Below are the code and all the weights of a small trained network. Each question names an input and a target symbol and asks about switching units off, where a switched-off unit gives its printed mean instead of its output.

import numpy as np


def w(rows, s, z=0):
    codes = np.array(rows[::2]) - 128.0
    scale = np.full(codes.shape[1], s)
    scale[-1] = z or s
    return codes * scale


def f(y):
    return y / 2 * (1 + np.tanh(0.7978845608 * (y + 0.044715 * y**3)))


def softmax(a):
    e = np.exp(a - a.max(-1, keepdims=True))
    return e / e.sum(-1, keepdims=True)


def log_softmax(a):
    a = a - a.max(-1, keepdims=True)
    return a - np.log(np.exp(a).sum(-1, keepdims=True))


def net(x, mask):
    ids = ['βγζηλμτφ'.index(c) for c in x.split()]
    T = len(ids)
    res = E[ids] + P[:T]
    r = res
    for j in range(3):
        rows = slice(2 * j, 2 * j + 2)
        q, k, v = (r @ M[0][rows].T for M in (Q, K, V))
        z = softmax(np.where(np.tri(T) > 0, q @ k.T / 2**0.5, -1e9)) @ v
        o = O[0][rows]
        res = res + np.where(mask[j], z, o[:, -1]) @ o[:, :-1]
    y = f(res @ A[0][:, :-1].T + A[0][:, -1])
    res = res + np.where(mask[3:11], y, B[0][:, -1]) @ B[0][:, :-1]
    return log_softmax(res[-1] @ U[:, :-1].T + U[:, -1])


Q, K, V, O, A, B = {}, {}, {}, {}, {}, {}
E = w([
[94,100,70,135,185],'β',
[91,135,144,212,117],'γ',
[128,127,103,203,252],'ζ',
[61,209,157,113,151],'η',
[151,119,92,138,72],'λ',
[135,194,128,86,124],'μ',
[92,59,117,101,167],'τ',
[105,69,172,111,108],'φ',
],0.025)
P = w([
[39,97,127,251,6],'0',
[60,98,131,235,13],'1',
[90,90,125,212,37],'2',
[99,80,126,221,53],'3',
[110,60,133,219,69],'4',
[107,43,110,225,101],'5',
[126,31,127,229,101],'6',
[119,7,117,253,98],'7',
],0.0042)
Q[0] = w([
[173,52,117,136,179],'h1',
[94,198,76,137,55],'h1',
[170,206,222,64,166],'h2',
[92,40,145,122,246],'h2',
[165,218,106,63,106],'h3',
[206,194,144,76,126],'h3',
],0.012)
K[0] = w([
[205,52,58,123,176],'h1',
[82,189,180,92,72],'h1',
[57,112,65,97,44],'h2',
[89,10,127,153,176],'h2',
[60,90,105,205,111],'h3',
[104,89,105,148,61],'h3',
],0.012)
V[0] = w([
[144,77,4,158,151],'h1',
[173,149,117,90,97],'h1',
[121,76,255,191,14],'h2',
[208,133,89,209,163],'h2',
[15,94,221,171,171],'h3',
[220,32,90,223,145],'h3',
],0.0078)
O[0] = w([
[105,144,149,166,89,175],'h1',
[132,59,147,111,129,25],'h1',
[136,155,163,208,86,139],'h2',
[251,115,98,144,155,156],'h2',
[127,107,149,52,142,255],'h3',
[142,137,161,216,206,85],'h3',
],0.011,0.0062)
A[0] = w([
[163,206,158,123,158,170],'n1',
[161,109,174,223,158,81],'n2',
[85,48,252,83,44,120],'n3',
[71,67,115,141,193,75],'n4',
[179,92,125,136,5,3],'n5',
[84,223,110,159,181,166],'n6',
[132,115,115,167,158,54],'n7',
[175,181,78,162,125,119],'n8',
],0.012,0.0039)
B[0] = w([
[57,169,60,1,104,166],'n1',
[198,124,142,94,106,232],'n2',
[133,224,103,184,184,253],'n3',
[94,99,211,124,120,190],'n4',
[101,59,98,41,150,196],'n5',
[162,95,67,192,94,207],'n6',
[114,136,112,133,122,157],'n7',
[60,65,199,25,104,169],'n8',
],0.0095,0.011)
U = w([
[210,123,118,46,253,176],'β',
[171,161,109,124,91,183],'γ',
[86,59,23,160,179,129],'ζ',
[122,164,141,41,158,21],'η',
[48,89,171,15,74,5],'λ',
[169,187,111,121,213,95],'μ',
[92,165,5,51,137,251],'τ',
[41,130,232,53,158,40],'φ',
],0.0062,0.003)

Each question gives the input, a string of symbols that net reads in full, and the target symbol t.
The units are the heads (2 rows each of Q, K, V and O) and the neurons (one row each of A and B). Each row of codes is followed by its name. A weight is (code - 128) times the scale printed after its matrix; where a second scale follows, it is the last column's (O, A, B and U).
mask holds one flag per unit, heads first, then neurons. A switched-off unit (its flag False) gives its mean, the last column of its rows in O or B, instead of its output. The means were averaged over made-up inputs and are rounded, as every weight is.
A unit's drop is (log p(t) with every unit on - log p(t) with that unit switched off) / (log p(t) with every unit on - log p(t) with every unit switched off).
The circuit of an input: a set's keep is (log p(t) with only the set's units on - log p(t) with every unit switched off) / (log p(t) with every unit on - log p(t) with every unit switched off). Starting from all 11 units, units are removed one at a time, each time the one whose removal leaves the highest keep (on an exact tie, the one counted first), for as long as the keep stays at least 0.8.
circuit, biggest first: the units of the circuit, biggest drop first
unit that matters most: the unit with the biggest drop
top k neurons: the k neurons with the biggest drops, biggest first
heads that matter: for each layer, one digit per head in row order, 1 if its drop is at least 0.15 and else 0, layers parted by /
drop when u is switched off: that unit's drop, to one decimal
input γ λ γ φ, target μ: unit that matters most => n3
input β μ τ γ γ φ γ, target λ: top 2 neurons => [n5 n8]
input β λ γ τ η η ζ λ, target β: heads that matter => 110
input ζ λ β γ γ, target β: heads that matter => 011
input φ η τ λ γ τ η τ, target τ: heads that matter => 001
input γ λ η β λ τ ζ β, target β: heads that matter => 010
input γ γ η γ, target τ: top 2 neurons => [n3 n5]
input β φ ζ γ β β, target β: heads that matter => 011
input γ β τ, target φ: circuit, biggest first => [n4 h2 h3]
input φ τ β φ γ μ γ γ, target λ: top 3 neurons => [n8 n3 n5]
input τ λ β, target ζ: top 4 neurons => [n6 n8 n2 n1]
input γ ζ φ, target β: drop when h2 is switched off => 0.6
input γ γ γ ζ, target β: drop when h2 is switched off => 1.2
input β γ φ φ, target μ: drop when h3 is switched off => 0.1
input γ γ τ γ τ λ, target λ: drop when n8 is switched off => 0.6
input γ λ γ γ μ ζ, target τ: top neuron => [n1]
